In the rows, zero is written as 128.
Each row has a hidden stage along a path, written after it and counted from one end. A new block has a new path.
[139 115 136 124 131 125 124 124 128 127 132 127 118 133 120 122 127 125
 146 133 139 135 112 129 137 140 135 144 124 134 129 161 164 156 127 127
 137 132 116 124 124 143 125 126]
3
[146 146 107 142 117 131 132  60 130 122 118 127 120 115 118 193 141 126
 118 113 151 139 122 129 124 153 135 138 133 137 126 172 131 146 133 130
 109 130 139 113 124 139 113 129]
3
[160 164 119 132 124 128 138 143 117 133 125 120 127 136 130 217 133 125
 141 133 148 132 131 118 144 129 150 151 134 137 129 188 147 135 135 104
 134 134 148 112 115 136 121  96]
2
[161 142 119 149 140 110 135 125 117 138 129 116 118 138 119 200 135 145
 124 135 168 140 122 114 128 138 148 137 136 130  98 197 120 146 130 120
 121 144 126 138 143 127 133 129]
3
[161 150 122 146 123 125 138 133 143 127 137 122 128 127 123 240 140 132
 114 143 159 142 130 109 118 131 139 141 134 137 114 175 126 139 151 127
 134 138 147 144 114 135 110 130]
2
[182 151 116 141 133 128 137 117 115 133 125 100 162  43 105 173 127 129
 140 124 150 145 129 114 134 144 132 136 132 151 129 164 135 149 120 125
 131 158  92 122  99 130 132 118]
2
[154 143 136 140 120 122 131 110 118 125 126  93 112 132 123 211 123 128
 107 132 145 140 133  99 117 150 145 135 138 131 123 200 129 156 135 132
 127 113 142 127 129 134 134 110]
2
[130 128 124 152 124 118 127 114 112 131 128 140 128 132 131 252 137 143
 114 128 146 142 132 141 119 132 158 137 127 138 116 193 119 147 128 116
 115 151 138  97 126 125 104 117]
3
[148 122 123 138 142 128 123 126 119 135 131  70 108 141 123 160 133 134
 141 122 158 132 121 136 131 101 149 133 120 134 119 214 139 136  99 117
 104 125 111 114 125 127 127  39]
4
[172 152 120 111 149 113  99 132 106 147 117 101  28 136 125 109 128 140
 122 117 144 141 132 131 118 141 152 123 138 128 131 192 129 147 119 121
 141 122 153 122 102 134 131 106]
1
[139 124 117 126 122 121 129 112 114 119 155 134  50 126 132 222 141 118
 106 111 125 145 129 119 131 126 157 134 127 130 121 200 131 150 117 115
 123 150 164 103 111 134 111 139]
1
[129 122 127 136 135 124 129 109 118 134 143 123  99 129 121 228 163 155
 126 121 157 124 128 112 123 136 135 140 135 136 128 219 128 158 125 128
 122 132 140 101  95 121 113 116]
2
[138 149 125 156 131 117 131 117 172 131 136 126 112 118 121 246 125 142
 136 132 171 155 120 121 115  30 155 129 135 138 145 230 135 141 127 136
 107 130 126 117 117 126 114 118]
4
[140 136 116 126 129 117 141  97 122 137 119 115 121 126 101 174 122 137
 134  85 147 123 115 127 153 146 136 143 133 131 127 195 149 149 125 105
 128 135 122 135 109 134 109 132]
4
[153 130 115 140 129 107 133 142 118 134 118 130 105 135 154 166 134 128
 122 127 141 147 121 119  84 133 149 144 129 128 128 209 131 151 113 124
 108 126 145 122 122 145 131 123]
2
[186 148 111 118 141 125 127 136 117 159 121  91  85 153 116 151 129 136
 139 114 130 138 131 115 127 145 152 145 122 146 115 192 133 143 129 130
 136 107 146 119 127 146 159 125]
2
[151 144  95 120 138 129 122 136 110 142 129 121 143 133 114 178 139 132
 119 143 125 144 126 114 129 149 151 145 110 131 128 169 133 148 125 118
 126 134 145 114 124 134 123 109]
1
[132 152 130 156 122 112 134 126 139 125 132 132 131 131 132 168 140 137
 116 127 177 129 132 137 119 130 139 133 142 124 115 202 153 156 148 117
 129 138 135 131 111 128  94 120]
3
[159 143 138 178 130 136 140  97 118 127 133 106 122 127 126 252 128 154
  90 109 173 136 143 115 127 133 172 130 138 136 114 224 130 175 136 110
 109 107 145 111 114 135 131 113]
3

Each row has a hidden stage along a path, written after it and counted from one end. A new block has a new path.
[147 137 146 127 117 135 135 126 131 130 123 119 127 128 123 129 117 131
 128 135 126 176 115 130 130 114 120  80 125 134 150 133 130 129 141 122
 121 127 118 128 131 135 123 140]
2
[151 136 140 132 127 135 135 126 124 139 120 123 123 130 125 117 122 125
 126 139 135 172 118 127 128 110 115  88 129 137 153 133 129 110 156 123
 115 137 118 123 134 140 130 122]
5
[144 130 147 129 116 140 137 124 125 136 121 118 124 126 125 120 128 125
 133 139 134 190 124 133 129 114 121  82 142 133 160 137 129 128 151 123
 116 128 120 127 127 133 121 123]
1
[142 127 142 123 112 136 135 123 119 137 116 125 127 129 125 115 125 123
 130 135 134 170 120 138 127 115 118  86 127 135 165 137 125 122 162 122
 112 136 126 120 136 137 132 120]
4
[144 129 144 137 117 141 139 119 111 144 121 125 128 136 127 114 121 123
 124 138 134 173 118 144 126 113 121  90 115 132 157 129 124 118 159 120
 121 128 126 148 130 139 128 118]
6
[144 125 144 130 114 146 133 120 119 135 124 123 127 129 124 123 125 122
 127 141 142 166 117 137 131 117 117  89 116 133 153 136 127 111 157 125
 119 129 127 126 136 143 138 123]
5
[139 130 144 132 122 141 135 128 120 136 121 126 126 130 125 119 128 123
 126 140 141 167 120 140 127 114 119  92 128 133 151 133 128 120 152 127
 119 132 124 123 136 140 127 126]
6
[147 136 142 136 114 129 142 125 121 137 116 124 128 131 124 119 127 123
 127 134 136 162 118 133 129 120 115  85 122 135 152 132 134 122 148 123
 116 132 124 126 135 146 129 121]
5
[148 131 146 133 116 140 139 126 123 140 119 122 135 132 116 124 121 121
 132 139 134 175 115 134 131 112 120  85 116 134 151 138 130 118 150 116
 111 130 118 127 130 136 125 127]
5
[152 131 146 129 114 139 136 116 125 139 124 121 130 128 123 127 124 125
 128 136 132 182 123 134 136 117 124  80 132 135 163 133 129 127 147 119
 123 129 118 129 131 137 126 127]
0
[150 126 142 135 112 140 146 119 114 138 122 125 129 131 124 115 127 122
 128 139 141 163 117 138 135 116 114 104 131 133 156 133 124 122 163 120
 120 132 126 108 149 140 126 130]
5
[148 130 147 129 112 137 138 124 122 139 119 123 130 126 123 121 124 129
 127 135 133 184 121 135 129 108 118  82 126 142 160 135 130 133 147 116
 110 131 118 129 133 139 126 122]
1
[144 138 141 133 115 138 138 133 120 139 117 125 125 131 128 122 123 128
 130 137 140 161 122 131 130 119 117  91 131 132 145 132 133 122 135 123
 117 139 122 129 132 137 129 117]
7
[150 125 147 134 110 141 134 124 117 139 119 126 132 131 119 120 125 131
 128 121 139 184 121 135 128 116 123  86 126 135 162 132 126 123 149 116
 118 125 115 127 133 140 127 127]
1
[143 130 146 129 114 141 140 121 127 139 121 119 131 128 120 125 123 130
 132 142 132 184 124 134 131 113 120  85 129 137 156 136 129 127 137 123
 120 123 106 127 136 138 125 123]
0
[148 127 148 136 112 144 131 108 115 144 117 124 131 131 129 118 122 117
 131 149 130 190 117 143 117 112 121  88 126 139 165 130 127 123 164 116
 119 133 129 122 131 134 134 123]
1
[145 133 143 133 120 136 140 128 118 137 120 124 123 132 129 122 125 126
 128 156 137 160 118 133 128 115 122  92 130 132 145 136 125 123 150 125
 117 135 125 127 132 139 132 122]
7
[148 130 143 138 115 141 133 124 120 137 121 122 126 140 121 120 123 128
 131 132 132 166 120 133 128 114 111  83 125 140 150 134 130 127 154 110
 116 133 122 139 132 141 122 121]
5
[144 129 149 135 112 141 139 122 116 139 117 123 132 136 127 112 124 125
 130 147 134 170 123 140 127 114 122  87 128 138 156 134 126 119 151 115
 114 135 123 124 134 139 128 119]
5
